Here is a tiny trained network, its code and every weight. The questions are about switching its units off for an input and a class, where a switched-off unit gives its printed mean instead of its output.

import numpy as np


def w(rows, s, z=0):
    codes = np.array(rows[::2]) - 128.0
    scale = np.full(codes.shape[1], s)
    scale[-1] = z or s
    return codes * scale


def f(y):
    return y / 2 * (1 + np.tanh(0.7978845608 * (y + 0.044715 * y**3)))


def log_softmax(a):
    a = a - a.max(-1, keepdims=True)
    return a - np.log(np.exp(a).sum(-1, keepdims=True))


def net(x, mask):
    res = np.array(x, float).reshape(1, 4) / 4 @ E
    y = f(res @ A[0][:, :-1].T + A[0][:, -1])
    res = res + np.where(mask, y, B[0][:, -1]) @ B[0][:, :-1]
    return log_softmax(res[-1] @ U[:, :-1].T + U[:, -1])


A, B = {}, {}
E = w([
[114,72,172,198,58,86,100,139,121,254],'x0',
[159,116,122,154,2,95,143,191,165,50],'x1',
[85,156,213,121,66,121,126,54,71,60],'x2',
[81,159,108,104,82,232,43,210,83,138],'x3',
],0.008)
A[0] = w([
[94,63,111,120,28,87,162,199,161,57,118],'neuron 0',
[57,147,184,97,238,123,94,108,98,179,65],'neuron 1',
[86,104,173,221,113,118,119,146,168,191,102],'neuron 2',
[129,156,135,158,121,222,15,170,120,145,39],'neuron 3',
[111,2,184,165,136,92,78,167,118,190,33],'neuron 4',
[100,105,151,124,219,191,112,48,87,174,101],'neuron 5',
[208,61,207,154,189,63,228,11,181,138,74],'neuron 6',
[132,95,124,139,70,131,175,174,157,93,3],'neuron 7',
[190,111,31,100,157,163,78,237,193,190,73],'neuron 8',
[109,81,134,187,99,88,120,142,81,182,14],'neuron 9',
[95,174,78,67,172,165,90,53,180,58,134],'neuron 10',
[106,63,199,211,90,83,103,114,126,180,99],'neuron 11',
[169,116,151,151,178,23,183,60,176,138,38],'neuron 12',
[132,137,184,141,98,57,99,145,113,226,90],'neuron 13',
[171,124,113,100,44,74,105,205,177,68,62],'neuron 14',
[44,159,147,78,122,215,19,172,121,163,100],'neuron 15',
[61,142,216,93,56,105,80,25,29,73,73],'neuron 16',
[32,150,210,131,91,106,126,85,65,47,15],'neuron 17',
[77,166,228,82,68,136,121,55,109,98,95],'neuron 18',
[59,119,91,66,194,153,130,44,83,228,75],'neuron 19',
[64,72,184,187,115,119,135,108,78,217,178],'neuron 20',
[133,87,5,147,182,118,127,186,173,167,66],'neuron 21',
[202,176,83,31,139,144,172,150,123,73,34],'neuron 22',
[130,156,100,78,174,182,218,127,109,73,23],'neuron 23',
[67,83,134,96,100,207,98,198,31,120,56],'neuron 24',
[172,175,166,94,199,171,172,162,120,60,111],'neuron 25',
[215,87,30,85,161,116,141,177,227,176,36],'neuron 26',
[128,149,108,160,40,82,157,177,181,72,32],'neuron 27',
[134,177,94,102,182,119,183,142,157,16,118],'neuron 28',
[77,170,109,123,92,213,76,181,74,153,95],'neuron 29',
],0.0064,0.0047)
B[0] = w([
[213,74,156,183,128,172,40,108,150,100,215],'neuron 0',
[219,53,157,202,110,137,30,131,131,54,186],'neuron 1',
[66,80,81,95,120,166,144,162,78,111,188],'neuron 2',
[98,142,137,54,98,48,114,86,165,50,184],'neuron 3',
[79,57,95,71,148,118,124,129,72,116,182],'neuron 4',
[225,97,182,190,116,190,53,153,143,73,200],'neuron 5',
[104,212,134,39,81,79,133,54,252,64,254],'neuron 6',
[177,77,211,123,193,60,44,79,66,34,138],'neuron 7',
[81,176,204,172,224,59,149,91,109,196,231],'neuron 8',
[103,86,119,60,177,132,109,120,61,95,154],'neuron 9',
[97,48,72,106,130,172,129,164,103,179,202],'neuron 10',
[79,79,74,65,119,156,126,174,78,139,212],'neuron 11',
[98,161,145,59,63,9,125,50,197,64,204],'neuron 12',
[103,85,76,66,136,177,135,178,84,100,191],'neuron 13',
[184,50,176,169,105,117,51,128,121,57,194],'neuron 14',
[103,195,117,81,78,77,119,66,210,61,226],'neuron 15',
[119,178,227,181,217,99,212,170,91,221,226],'neuron 16',
[90,147,205,174,194,69,179,147,94,141,184],'neuron 17',
[96,146,202,210,216,87,206,164,94,200,197],'neuron 18',
[239,66,194,208,82,160,11,115,118,71,205],'neuron 19',
[89,57,72,126,103,200,130,149,96,159,235],'neuron 20',
[85,179,255,191,233,67,169,177,101,166,197],'neuron 21',
[91,87,125,65,142,165,101,159,72,138,173],'neuron 22',
[91,55,82,74,157,152,96,124,60,99,163],'neuron 23',
[101,173,172,67,90,78,146,52,174,79,192],'neuron 24',
[94,74,55,102,103,151,136,200,83,133,183],'neuron 25',
[99,161,235,143,234,66,171,122,87,174,201],'neuron 26',
[178,91,184,138,143,142,40,102,94,71,176],'neuron 27',
[73,58,69,82,107,196,138,128,86,164,209],'neuron 28',
[110,207,139,57,73,64,136,39,195,98,214],'neuron 29',
],0.0074,0.0068)
U = w([
[109,171,126,57,84,86,134,72,216,85,106],'0',
[110,156,172,191,193,99,174,131,99,176,108],'1',
[248,82,140,184,105,151,59,115,124,85,114],'2',
[81,73,58,67,115,168,137,143,74,139,104],'3',
[163,175,64,185,58,194,177,134,204,191,255],'4',
[221,217,17,168,97,90,156,135,66,130,8],'5',
[210,207,28,169,96,105,157,137,89,136,16],'6',
],0.015,0.027)

Each question gives the input, the list of numbers given to net, and the class t.
The units are the neurons (one row each of A and B). Each row of codes is followed by its name. A weight is (code - 128) times the scale printed after its matrix; where a second scale follows, it is the last column's (A, B and U).
mask holds one flag per neuron, in row order. A switched-off neuron (its flag False) gives its mean, the last column of its row in B, instead of its output. The means were averaged over made-up inputs and are rounded, as every weight is.
A unit's drop is (log p(t) with every unit on - log p(t) with that unit switched off) / (log p(t) with every unit on - log p(t) with every unit switched off).
The circuit of an input: a set's keep is (log p(t) with only the set's units on - log p(t) with every unit switched off) / (log p(t) with every unit on - log p(t) with every unit switched off). Starting from the 12 units with the biggest drops (on a tie, the unit counted first), units are removed one at a time, each time the one whose removal leaves the highest keep (on an exact tie, the one counted first), for as long as the keep stays at least 0.8.
circuit, biggest first: the units of the circuit, biggest drop first
top k neurons: the k neurons with the biggest drops, biggest first
drop of u: that unit's drop, to one decimal
input [5,5,2,-2], class 2: circuit, biggest first : (neuron 0)
input [3,-6,6,6], class 0: top 2 neurons : (neuron 15; neuron 29)
input [5,-1,6,7], class 0: top 3 neurons : (neuron 15; neuron 29; neuron 24)
input [-8,7,7,7], class 3: top 2 neurons : (neuron 28; neuron 10)
input [1,-2,6,5], class 1: top 3 neurons : (neuron 16; neuron 18; neuron 6)
input [-5,-8,-8,4], class 1: top 3 neurons : (neuron 8; neuron 21; neuron 26)
input [5,1,-7,6], class 1: top 2 neurons : (neuron 8; neuron 21)
input [8,2,8,1], class 1: top 2 neurons : (neuron 16; neuron 18)
input [-3,-8,-5,-8], class 0: top 2 neurons : (neuron 6; neuron 12)
input [4,-7,-3,-7], class 0: top 3 neurons : (neuron 6; neuron 12; neuron 0)
input [2,-8,6,-6], class 2: top 3 neurons : (neuron 19; neuron 5; neuron 1)
input [3,2,-1,3], class 4: top 2 neurons : (neuron 6; neuron 12)
input [-3,-6,6,6], class 0: drop of neuron 17 : -0.1
input [5,-6,-2,1], class 2: circuit, biggest first : (neuron 19)
input [6,-5,3,-2], class 3: drop of neuron 11 : 0.2
input [1,2,1,2], class 4: drop of neuron 6 : 0.1
input [3,-2,-1,4], class 0: drop of neuron 15 : 0.2
